Each row is followed by its class. Each block has new classes.
[  5.0  16.8  28.2 -13.9  24.0 -13.1  12.5   4.2   8.9   6.3   0.4   5.4
   1.2  -5.9  -7.8  -2.2]
<81>
[-19.9  -0.3  12.2  -9.8  14.5  27.9   8.9  -7.5   3.0   6.6  15.1   5.7
 -10.4 -43.4  -5.1 -11.0]
<78>
[ 16.9  17.4  20.9 -37.6 -43.7  15.1   7.7   0.6  -6.9   9.3   8.3 -21.4
  10.8   3.9 -12.6  -6.6]
<84>
[  5.7   8.5   4.0 -23.7   1.2  -3.9  -4.3   1.2  -1.5   4.4  -3.3  10.8
  -2.8   0.6  -3.3   8.1]
<77>
[ 31.4  21.8  -1.6 -12.3  13.9  20.0  -3.0  -2.0   4.2   0.1   3.5   7.7
   8.3  -8.9 -16.6  -6.7]
<84>
[ 19.9 -11.3  21.0 -18.6 -39.7   8.6   5.8   0.8   2.9   6.9 -17.4   6.0
   1.1 -22.0   9.0   1.1]
<77>
[ 11.7  -4.8   9.0 -25.1  -2.7  -7.9  -4.7   2.7   2.8   0.5   4.7   7.3
  16.0 -27.5 -25.5  -0.6]
<81>
[  5.0   4.3   7.7   4.0 -21.6  12.4 -12.9   4.6   6.2  15.9   6.1  -4.4
   3.1  11.7 -18.4   3.4]
<78>
[ 14.7   1.8   6.1 -14.4 -30.4   7.3  -4.5  -6.1   9.1   0.1   0.2 -10.9
   5.4   0.0   4.8  -7.0]
<78>
[ 38.5  33.8  11.2 -18.6   3.4  -4.5  24.2   6.3   8.3   5.3   4.3 -18.1
  10.3 -11.2  -1.2 -11.6]
<84>
[ 15.3  19.6   2.1  -6.1   3.9  -6.1   1.9  14.9  -4.6   0.7  10.1  -4.2
  10.6  -4.5 -16.1   8.7]
<84>
[  2.9  14.4  14.6 -17.2   4.2   5.5  19.5   3.1  -0.8  12.5   3.8   2.8
   2.9 -13.0 -16.7   6.2]
<84>
[  7.6  26.4   2.4 -12.0 -19.1   9.2  11.0   2.6   0.8   6.1   9.8  -3.6
   2.5 -25.4 -11.6  -7.0]
<84>
[ 27.7  13.4 -13.9 -13.2   2.0   4.8   3.6  11.5  -1.7  -0.5  -2.5  -4.2
  14.2  -5.8  -0.1  -3.7]
<84>
[ -4.7   2.3  -2.2   1.3  14.4  13.9   3.5  -9.9  -0.4   7.6   9.5   4.0
  -6.1 -11.6 -11.6  -2.0]
<78>
[  7.3   6.4 -15.0 -21.3  -0.2   2.4  -9.2  -1.0   5.3   7.5 -15.1   9.7
   4.6   0.1 -18.1   0.6]
<77>
[  6.9  28.0  22.7  -9.3 -33.9  18.1   9.2  -3.7   9.8  25.3  21.3   1.4
   2.2  -0.6 -20.0  -4.2]
<78>
[  9.1   3.1  23.9 -10.4 -74.0  15.5  -9.9  -2.9   5.9  14.9  -4.9  -2.2
  -0.1   0.9   4.8  -6.8]
<78>

Each row is followed by its class.
[-12.6 -25.1  25.5 -14.8  18.7  -5.7  -6.7  -7.9   9.9  13.5  18.2  27.5
 -24.6  24.4  38.2   7.4]
Z
[ 38.7 -46.2  -7.3  23.2  23.6  -4.5  -4.9  28.3  46.2  -4.9  -1.9  76.3
 -16.6 -68.2 -46.6  16.6]
C
[  3.7 -20.3  13.9  22.8   9.5  43.3  -1.6   9.3  79.3   6.4   4.6  65.8
 -63.0 -61.1  28.1  21.9]
G
[  0.5  -5.6  18.0 -34.2   9.9  13.3  12.9  37.4  36.8  18.5  -2.7  92.4
 -21.0 -39.6  25.7  25.7]
G
[ -9.8  -6.5  13.5  -4.2   4.1  35.8  25.8  54.5  37.8  17.7   5.7  53.0
 -40.3 -32.6  35.3  37.2]
G
[ 22.2 -64.0   7.4  14.4   8.7   2.4  29.0  50.3  50.5  16.6 -19.0  87.7
 -32.1 -36.2  -8.6   3.9]
C
[  4.6 -26.7  15.6   4.2  17.4  10.3 -18.2  -9.6  -1.8   7.8  13.8  -5.5
  35.8 -28.7  12.2  30.8]
Z
[ 14.8 -20.4  16.1  19.3  16.9  -5.9 -32.1  -1.8   4.5  16.0  15.9  51.6
 -44.6 -52.3  46.6  19.9]
Z
[  8.8  -2.1   4.5 -36.4  24.7  12.5  23.1  26.1  49.9  27.3   2.6  48.3
 -31.8 -47.7  10.3  26.5]
G
[-16.1 -11.8  11.4  36.4  10.5   3.5 -13.1 -19.7  12.7  20.3   1.8  26.4
 -32.3 -24.6  73.8  24.1]
Z
[-22.9 -16.4  28.7 -29.0   1.8   5.8  31.6  31.9  38.9  10.8   7.9  45.8
 -32.3 -43.4  20.6  18.7]
G
[-20.2 -27.8  21.5 -32.7  23.0  24.0  -6.0  26.7  37.6   0.6   2.3  39.9
 -30.5 -37.5  29.0  58.5]
G
[  3.0  -8.4  29.7 -82.5   7.8  34.4 -15.4  32.3  48.5  16.8  -7.5  69.3
 -66.5 -49.3  26.5   9.3]
G
[-17.5  -8.3  25.1 -30.5  12.9   0.6 -15.1  50.2  46.2  10.3   5.6  68.7
 -56.2 -37.9  29.0  36.3]
G
[ -8.2  -4.0  28.6 -10.9  19.7  18.5   0.1  36.1   0.0  15.1  10.0  40.1
 -19.5 -36.5  37.8  59.0]
G
[  3.3 -17.8  18.6 -39.2  16.4   2.6   4.6  50.7  40.9  18.4 -16.1  59.0
 -60.8 -28.2  44.5  21.4]
G
[-11.4  -8.2  -2.5 -43.1   5.6   0.6  37.1  44.2  42.8  -1.5   1.3  77.3
 -31.4 -27.6  23.7  41.5]
G
[  7.3  -3.5  31.9  30.4  27.2 -18.4 -21.1  -6.7  39.6  53.2   2.8   9.1
 -44.0 -37.8  20.6  15.6]
Z
[ -2.6   0.1   7.8  -9.5  11.7 -24.3 -36.0   9.5  -4.1   5.3  21.6  26.4
 -36.4 -28.8  78.4  16.1]
Z
[ 15.2 -24.1  22.9 -54.1  11.3  36.8   3.1  31.6  48.4  29.3   4.0  78.2
 -37.4 -42.8 -17.6  59.7]
G
[-11.3  -5.0  33.6 -14.8  -8.7  32.9   3.8  28.6  40.9  17.9   6.6  69.1
 -46.7 -33.2  24.7  38.5]
G
[  0.7   8.0  23.9 -42.2  26.7  35.8  -6.6  38.3  16.3   6.9   8.2  37.3
 -49.4 -51.1  18.7  16.0]
G
[ 22.6 -28.2  16.6   2.2  44.3 -22.7 -57.8 -16.3  18.0   1.3  12.6   0.1
  35.1 -34.2  30.8  19.7]
Z
[-14.5 -12.7  18.1 -19.6  13.3  11.0 -17.4  50.3  54.1  19.7  -4.5  79.6
 -33.5 -40.9  11.2  33.1]
G
[-26.4 -30.1 -19.6  34.8  24.5   4.4 -59.3 -22.9 -17.6   8.4  27.6  -4.0
   0.6 -45.5  54.3  -0.4]
Z
[-13.6 -23.5  15.0  37.7  19.2  -6.5  -9.0  16.4  31.5   2.5 -12.2  50.5
 -34.6 -32.1  36.7  14.0]
Z

Each row is followed by its class.
[-3.0  9.3 -5.0 -5.9 -5.2 -7.3  2.8  4.4 -7.5  2.5 -3.0 -2.6  3.3  0.0
 -0.4 -1.2]
K
[-2.1  0.8 -3.0 -6.1 13.0 -3.6 -6.0  5.2 -5.3  8.9  0.0 13.9 19.9 17.9
 -2.4 28.8]
R
[  1.8   4.2  -4.9  -4.9   5.7  13.7   7.3  10.3 -13.4  10.8  -3.0  22.9
  11.0  28.5   3.2  20.4]
K
[  8.8  -6.8   0.0  17.9 -15.4  23.7  24.7  -3.9   7.9  -6.1  -0.3 -12.2
   3.0  23.7  -3.4  14.5]
R
[  6.3  -8.1   3.9  12.5   4.3 -12.4 -27.0 -16.6  -6.3  -0.9   7.1 -14.7
   4.8 -44.1  -2.2  -8.2]
R
